[[266, 535, 199, 709, 496, 305, 236, 692, 234, 257], [287, 547, 121, 736, 490, 359, 298, 689, 314, 73], [288, 547, 120, 735, 488, 360, 301, 694, 310, 71], [272, 501, 186, 668, 489, 374, 363, 704, 418, 102], [362, 488, 201, 698, 495, 595, 253, 799, 452, 150], [305, 532, 199, 659, 658, 669, 290, 800, 402, 155], [368, 487, 196, 696, 476, 588, 241, 769, 466, 153], [325, 492, 208, 684, 579, 629, 284, 863, 404, 138]]
Read off the entry just right of the largest entry.
404
The entry just right of 466: 153
Read off the entry just left of 359.
490
Read off the entry just right of 236.
692
Read off the entry just left of the largest entry.
284
Read off the 3rd smallest entry.
102
Read off the third largest entry.
799
The first entry in reading order -> 266
Read off the 2nd largest entry.
800
Read off the second smallest entry.
73
The entry just left of 495: 698
Read off the entry just left of 668.
186
Read off the 5th entry in reading order.
496
Read off the entry just right of 234.
257
The entry just left of 698 is 201

Read these off the grid that follows. Counting starts at 1.
1) What is the entry directly above 87?
2) What is the entry directly below 150?
3) What is the bottom-left entry?
4) What is the entry at row 3, column 1?
5) What is the bottom entry of the column that holds the smallest entry?
6) What is the entry directly below 117?
7) What is the entry at row 1, column 2?
8) What is the entry just left of 80?
[[111 112 105 185 148 233  40  70 191 111]
 [174 166 160 164 146 201  85 146 230  79]
 [198  99 177 126 143 148 209 216 116  62]
 [ 30 137  75 118  80 117   6  93  62 180]
 [167  15  62 119 153 104 210 112  46  91]
 [ 48  68 210 151 145 149 158  21  99 165]
 [217 125 213 126 135  49 188 150  78  83]
 [142 231 152  87  56  96 114 178 210  92]]
1) 126
2) 178
3) 142
4) 198
5) 114
6) 104
7) 112
8) 118
